-14	-14	-7	-16	-32	9	-70	-7	-8	-23	18	15	-11	22	1	-14
-3	27	3	-11	36	-7	56	-4	37	-3	-38	-2	17	12	-10	-19
->
-3	27	3	-11	36	-7	56	-4	37	-3	-38	-2	17	12	-10	-19

-4	12	-44	55	1	22	57	37	-6
34	0	59	-21	-17	-32	10	-28	37
-23	-4	31	-33	11	-10	-49	-35	-54
28	3	-37	-55	-39	37	4	1	3
33	12	30	-5	-25	-9	44	-14	3
-26	-20	11	10	35	-25	-57	4	38
16	-2	51	2	0	-35	3	-18	31
23	-5	53	-30	-9	-29	-15	-30	28
33	-1	35	-16	-17	-21	11	-13	46
2	-18	33	-45	6	-23	-65	-24	38
->
34	0	59	-21	-17	-32	10	-28	37
28	3	-37	-55	-39	37	4	1	3
-26	-20	11	10	35	-25	-57	4	38
23	-5	53	-30	-9	-29	-15	-30	28
2	-18	33	-45	6	-23	-65	-24	38

-7	13	18	0	15	9	-39	25	7	40	3	12	45	-26	-12
-16	31	-2	-1	11	4	13	-34	13	1	-11	11	32	10	-16
40	14	-1	16	-5	-30	18	32	0	2	-6	-17	-22	35	19
-10	-1	-40	42	24	-44	-25	-42	-58	7	6	-14	-21	36	-6
-4	16	33	37	21	24	25	32	-59	49	18	-21	31	-28	-5
->
-16	31	-2	-1	11	4	13	-34	13	1	-11	11	32	10	-16
-10	-1	-40	42	24	-44	-25	-42	-58	7	6	-14	-21	36	-6

-4	-26	-25	17	-23
-17	-5	30	26	32
-12	0	-27	-7	-10
21	7	-17	-1	-11
15	-12	24	11	31
7	3	-32	7	-30
17	-17	-14	-1	2
2	7	-10	-2	6
-40	57	39	24	-52
->
-17	-5	30	26	32
21	7	-17	-1	-11
7	3	-32	7	-30
2	7	-10	-2	6

-17	-17	14	14	19	-17	-17
-11	-11	2	1	8	-10	-11
73	72	-34	-33	-52	71	75
43	42	-23	-22	-35	41	44
-65	-64	42	41	57	-63	-67
39	38	-28	-28	-37	38	40
->
-11	-11	2	1	8	-10	-11
43	42	-23	-22	-35	41	44
39	38	-28	-28	-37	38	40

-39	-39	40	40	-39	-39	40	40	40	-39	40
56	57	-54	-54	55	56	-54	-54	-54	56	-54
-2	-2	2	2	-2	-2	2	2	2	-2	2
->
56	57	-54	-54	55	56	-54	-54	-54	56	-54

-21	-49	39	-51	-39	12	-24	25	-9	32	-43	38	23
-47	-8	-49	-35	-23	-37	-17	-12	2	-48	-61	-20	28
38	-25	24	1	24	26	-3	9	24	33	31	27	-44
7	34	4	19	52	10	31	-4	65	17	13	-22	-20
-35	-38	-2	-9	10	-9	-41	-20	13	1	0	8	10
-30	38	-20	30	23	-8	4	-22	36	-19	-8	-23	-55
->
-47	-8	-49	-35	-23	-37	-17	-12	2	-48	-61	-20	28
7	34	4	19	52	10	31	-4	65	17	13	-22	-20
-30	38	-20	30	23	-8	4	-22	36	-19	-8	-23	-55

10	57	4	-47
-31	-28	31	-19
32	4	7	-17
-43	2	-40	39
39	-28	30	-32
-8	67	-52	38
-18	-17	32	-11
2	55	-35	-8
48	-4	33	-40
->
-31	-28	31	-19
-43	2	-40	39
-8	67	-52	38
2	55	-35	-8
---
24	-12	62	57	-67
25	-32	49	49	-24
25	4	56	61	-44
->
-32	49
4	56

-32	57	-57	35
7	29	-16	-8
-4	-25	22	-5
-8	-50	31	37
-42	-30	-34	-28
->
29	-16
-25	22

-5	58	-3	9
-7	57	-7	9
8	-36	-7	-52
-11	-49	24	35
->
57	-7
-36	-7

-9	-38	-23	12	-5
-7	-4	27	-40	23
19	34	-40	73	-43
->
-4	27
34	-40

0	-43	-6	1
57	-10	-66	-15
31	61	3	-1
-12	-7	19	-40
->
-10	-66
61	3

35	-6	-38	-9	-58
-22	29	68	-25	-34
16	-68	-36	-17	31
-23	-26	-41	33	-29
->
29	68
-68	-36

-15	46	-64	7
48	16	44	-15
-38	74	63	-29
->
16	44
74	63
---
0	63	16	1	-1	0	0	1	0	0
0	-1	-1	0	1	21	71	51	8	0
-1	72	25	2	1	-1	1	0	0	-1
0	0	2	24	71	48	6	0	-1	0
->
63	16	1	-1	0	0	1	0	0	0
-1	-1	0	1	21	71	51	8	0	0
72	25	2	1	-1	1	0	0	-1	-1
0	2	24	71	48	6	0	-1	0	0

7	-1	-15	22	-8	3	-18	-6	-12	0	-19	-4	22	34
15	6	11	-33	48	3	-8	3	15	14	-38	-17	20	-5
26	-7	-4	35	-28	0	-40	-10	-19	11	-19	9	40	59
12	-5	5	-15	46	7	18	11	12	26	-17	-36	22	-18
32	-1	8	36	-22	13	-24	22	5	44	11	3	43	0
->
-1	-15	22	-8	3	-18	-6	-12	0	-19	-4	22	34	7
6	11	-33	48	3	-8	3	15	14	-38	-17	20	-5	15
-7	-4	35	-28	0	-40	-10	-19	11	-19	9	40	59	26
-5	5	-15	46	7	18	11	12	26	-17	-36	22	-18	12
-1	8	36	-22	13	-24	22	5	44	11	3	43	0	32

20	11	26	34	35	17	-13	4	-22	1	7
-37	-22	25	1	-13	-6	25	7	-19	1	-28
-27	-32	-31	-62	19	21	-21	8	-57	-43	39
35	24	-3	47	6	-1	11	14	16	23	30
-15	-20	-49	19	41	-20	21	-12	19	0	-8
38	44	-23	-3	18	-28	-11	-5	47	14	12
->
11	26	34	35	17	-13	4	-22	1	7	20
-22	25	1	-13	-6	25	7	-19	1	-28	-37
-32	-31	-62	19	21	-21	8	-57	-43	39	-27
24	-3	47	6	-1	11	14	16	23	30	35
-20	-49	19	41	-20	21	-12	19	0	-8	-15
44	-23	-3	18	-28	-11	-5	47	14	12	38

-16	37	-47
8	8	63
-49	2	10
->
37	-47	-16
8	63	8
2	10	-49

38	23	-42	-27	3
8	12	-14	-46	-27
11	1	-36	-31	-28
16	4	-40	-26	-26
-5	61	-70	-20	44
40	18	-17	-31	-18
-9	-3	27	26	22
3	-58	15	31	69
->
23	-42	-27	3	38
12	-14	-46	-27	8
1	-36	-31	-28	11
4	-40	-26	-26	16
61	-70	-20	44	-5
18	-17	-31	-18	40
-3	27	26	22	-9
-58	15	31	69	3

17	-35	17	-11	64	-14	15
0	-2	0	3	0	-1	0
13	0	7	-7	16	-9	4
6	31	-2	5	-9	-2	-3
4	12	0	-4	-7	-3	-1
-5	2	0	2	-12	4	-2
0	-2	1	0	-2	-1	0
16	-7	10	-8	30	-10	7
-6	-27	2	1	17	2	3
->
-35	17	-11	64	-14	15	17
-2	0	3	0	-1	0	0
0	7	-7	16	-9	4	13
31	-2	5	-9	-2	-3	6
12	0	-4	-7	-3	-1	4
2	0	2	-12	4	-2	-5
-2	1	0	-2	-1	0	0
-7	10	-8	30	-10	7	16
-27	2	1	17	2	3	-6
